Below are the code and all the weights of a small trained network. Each question names an input and a class and asks about switching units off, where a switched-off unit gives its printed mean instead of its output.

import numpy as np


def w(rows, s, z=0):
    codes = np.array(rows[::2]) - 128.0
    scale = np.full(codes.shape[1], s)
    scale[-1] = z or s
    return codes * scale


def norm(h):
    return h / np.sqrt((h * h).mean(-1, keepdims=True) + 1e-5)


def f(y):
    return np.maximum(y, 0)


def log_softmax(a):
    a = a - a.max(-1, keepdims=True)
    return a - np.log(np.exp(a).sum(-1, keepdims=True))


def net(x, mask):
    res = np.array(x, float).reshape(1, 6) / 4 @ E
    u = 0
    for l in range(4):
        y = f(norm(res) @ A[l][:, :-1].T + A[l][:, -1])
        res = res + np.where(mask[u : u + 7], y, B[l][:, -1]) @ B[l][:, :-1]
        u += 7
    return log_softmax(norm(res)[-1] @ U[:, :-1].T + U[:, -1])


A, B = {}, {}
E = w([
[138,63,101,50,122,135],'x0',
[97,108,128,156,219,251],'x1',
[127,130,130,126,130,127],'x2',
[49,63,151,157,117,96],'x3',
[174,101,233,130,37,191],'x4',
[125,132,130,125,128,128],'x5',
],0.014)
A[0] = w([
[175,118,137,104,89,68,87],'L0N0',
[120,217,186,234,138,112,33],'L0N1',
[216,175,111,69,150,161,2],'L0N2',
[142,38,78,34,104,144,12],'L0N3',
[88,35,184,152,140,95,49],'L0N4',
[131,58,124,2,151,145,3],'L0N5',
[138,72,133,11,160,121,24],'L0N6',
],0.012,0.0092)
B[0] = w([
[106,174,100,90,73,79,253],'L0N0',
[184,79,4,237,40,158,229],'L0N1',
[66,240,36,24,57,209,183],'L0N2',
[212,21,55,226,64,142,214],'L0N3',
[4,172,86,98,89,160,199],'L0N4',
[216,10,21,216,68,167,200],'L0N5',
[188,47,37,211,57,165,194],'L0N6',
],0.016,0.0039)
A[1] = w([
[236,194,136,106,173,167,41],'L1N0',
[176,94,237,101,57,211,72],'L1N1',
[129,109,129,128,176,224,47],'L1N2',
[165,104,78,114,252,99,10],'L1N3',
[137,93,147,132,194,224,4],'L1N4',
[151,181,181,237,158,120,6],'L1N5',
[173,107,203,150,125,155,51],'L1N6',
],0.02,0.0039)
B[1] = w([
[51,154,134,86,39,167,183],'L1N0',
[104,146,6,136,213,54,255],'L1N1',
[188,114,199,100,123,122,219],'L1N2',
[113,134,43,125,176,91,184],'L1N3',
[188,99,208,96,148,147,207],'L1N4',
[164,134,139,208,130,152,178],'L1N5',
[90,144,91,94,165,113,160],'L1N6',
],0.022,0.0084)
A[2] = w([
[138,120,175,116,146,119,1],'L2N0',
[108,145,109,119,150,95,78],'L2N1',
[114,161,115,116,174,68,26],'L2N2',
[194,121,176,84,85,27,48],'L2N3',
[1,36,191,159,143,122,12],'L2N4',
[130,73,163,110,164,188,116],'L2N5',
[93,106,106,131,161,88,4],'L2N6',
],0.027,0.0023)
B[2] = w([
[111,107,174,115,128,154,155],'L2N0',
[112,111,131,126,165,153,227],'L2N1',
[94,118,151,118,185,213,255],'L2N2',
[165,128,181,144,154,41,242],'L2N3',
[54,190,124,97,3,93,194],'L2N4',
[135,119,122,129,113,12,204],'L2N5',
[131,102,112,104,144,173,233],'L2N6',
],0.027,0.0089)
A[3] = w([
[136,136,198,120,94,83,37],'L3N0',
[119,109,104,128,161,134,106],'L3N1',
[106,176,187,213,121,161,79],'L3N2',
[156,141,254,112,187,95,3],'L3N3',
[141,161,146,210,111,156,70],'L3N4',
[178,132,141,232,102,152,71],'L3N5',
[200,219,141,68,80,174,78],'L3N6',
],0.025,0.0022)
B[3] = w([
[158,173,155,130,172,210,202],'L3N0',
[181,148,200,170,88,213,194],'L3N1',
[181,121,66,157,106,89,165],'L3N2',
[126,193,189,147,135,66,247],'L3N3',
[190,68,111,70,95,123,180],'L3N4',
[129,36,79,112,137,83,220],'L3N5',
[5,119,168,154,74,115,179],'L3N6',
],0.024,0.012)
U = w([
[206,44,46,193,83,79,141],'0',
[149,202,248,133,200,41,91],'1',
[105,136,108,119,222,231,249],'2',
[28,200,116,92,19,136,6],'3',
],0.015,0.0017)

Each question gives the input, the list of numbers given to net, and the class t.
The units are the neurons (one row each of A and B). Each row of codes is followed by its name. A weight is (code - 128) times the scale printed after its matrix; where a second scale follows, it is the last column's (A, B and U).
mask holds one flag per neuron, layer by layer. A switched-off neuron (its flag False) gives its mean, the last column of its row in B, instead of its output. The means were averaged over made-up inputs and are rounded, as every weight is.
A unit's drop is (log p(t) with every unit on - log p(t) with that unit switched off) / (log p(t) with every unit on - log p(t) with every unit switched off).
The circuit of an input: a set's keep is (log p(t) with only the set's units on - log p(t) with every unit switched off) / (log p(t) with every unit on - log p(t) with every unit switched off). Starting from the 12 units with the biggest drops (on a tie, the unit counted first), units are removed one at a time, each time the one whose removal leaves the highest keep (on an exact tie, the one counted first), for as long as the keep stays at least 0.8.
circuit, biggest first: the units of the circuit, biggest drop first
unit that matters most: the unit with the biggest drop
k most important neurons: the k neurons with the biggest drops, biggest first
k most important neurons of layer l: the k neurons of layer l with the biggest drops, biggest first
drop of u: that unit's drop, to one decimal
input [-7,0,-1,0,4,-8], class 0: circuit, biggest first : [L0N1]
input [-4,-6,-8,8,3,-6], class 3: circuit, biggest first : [L2N4 L0N4]
input [8,8,6,-1,-2,-4], class 0: 3 most important neurons : [L0N5 L0N6 L0N3]
input [8,8,-3,8,-7,-5], class 0: 2 most important neurons : [L1N3 L1N1]
input [1,8,-4,6,-8,4], class 1: 2 most important neurons : [L1N4 L1N2]
input [-1,7,-6,-6,-7,-8], class 1: 2 most important neurons of layer 1 : [L1N4 L1N2]
input [2,-7,8,7,-6,-7], class 1: circuit, biggest first : [L1N1 L2N3]
input [5,6,0,-8,5,6], class 3: 3 most important neurons : [L1N0 L0N2 L1N1]
input [1,4,1,2,5,3], class 2: circuit, biggest first : [L1N1 L2N2]
input [4,-7,7,8,7,-5], class 3: circuit, biggest first : [L0N4 L3N5]
input [0,4,-2,-3,5,7], class 2: 3 most important neurons : [L1N1 L1N6 L1N0]
input [7,-8,1,6,-5,-4], class 1: 2 most important neurons : [L2N3 L1N1]
input [1,-4,0,-4,5,7], class 2: 3 most important neurons : [L1N1 L1N2 L1N4]
input [6,-6,-6,-7,0,1], class 3: 4 most important neurons : [L0N2 L3N6 L1N2 L1N1]
input [-4,7,-5,-3,5,-7], class 1: circuit, biggest first : [L1N2]
input [-7,-7,-3,-3,0,1], class 0: 2 most important neurons : [L0N1 L1N2]
input [-7,1,-3,-2,-8,-8], class 2: 2 most important neurons : [L1N3 L0N3]
input [2,-7,-8,2,-6,6], class 1: 2 most important neurons : [L2N3 L1N1]
input [8,8,1,6,4,-5], class 0: 4 most important neurons : [L0N5 L0N3 L2N3 L3N3]
input [1,-5,4,-8,7,3], class 3: unit that matters most : L1N0
input [-3,-6,-2,3,-4,3], class 1: 2 most important neurons : [L1N1 L2N3]
input [-4,3,-1,3,1,-4], class 0: drop of L0N1 : 6.4
input [-8,5,6,-8,1,3], class 0: drop of L2N4 : 0.1
input [4,5,-4,8,-3,0], class 3: drop of L0N4 : 0.6
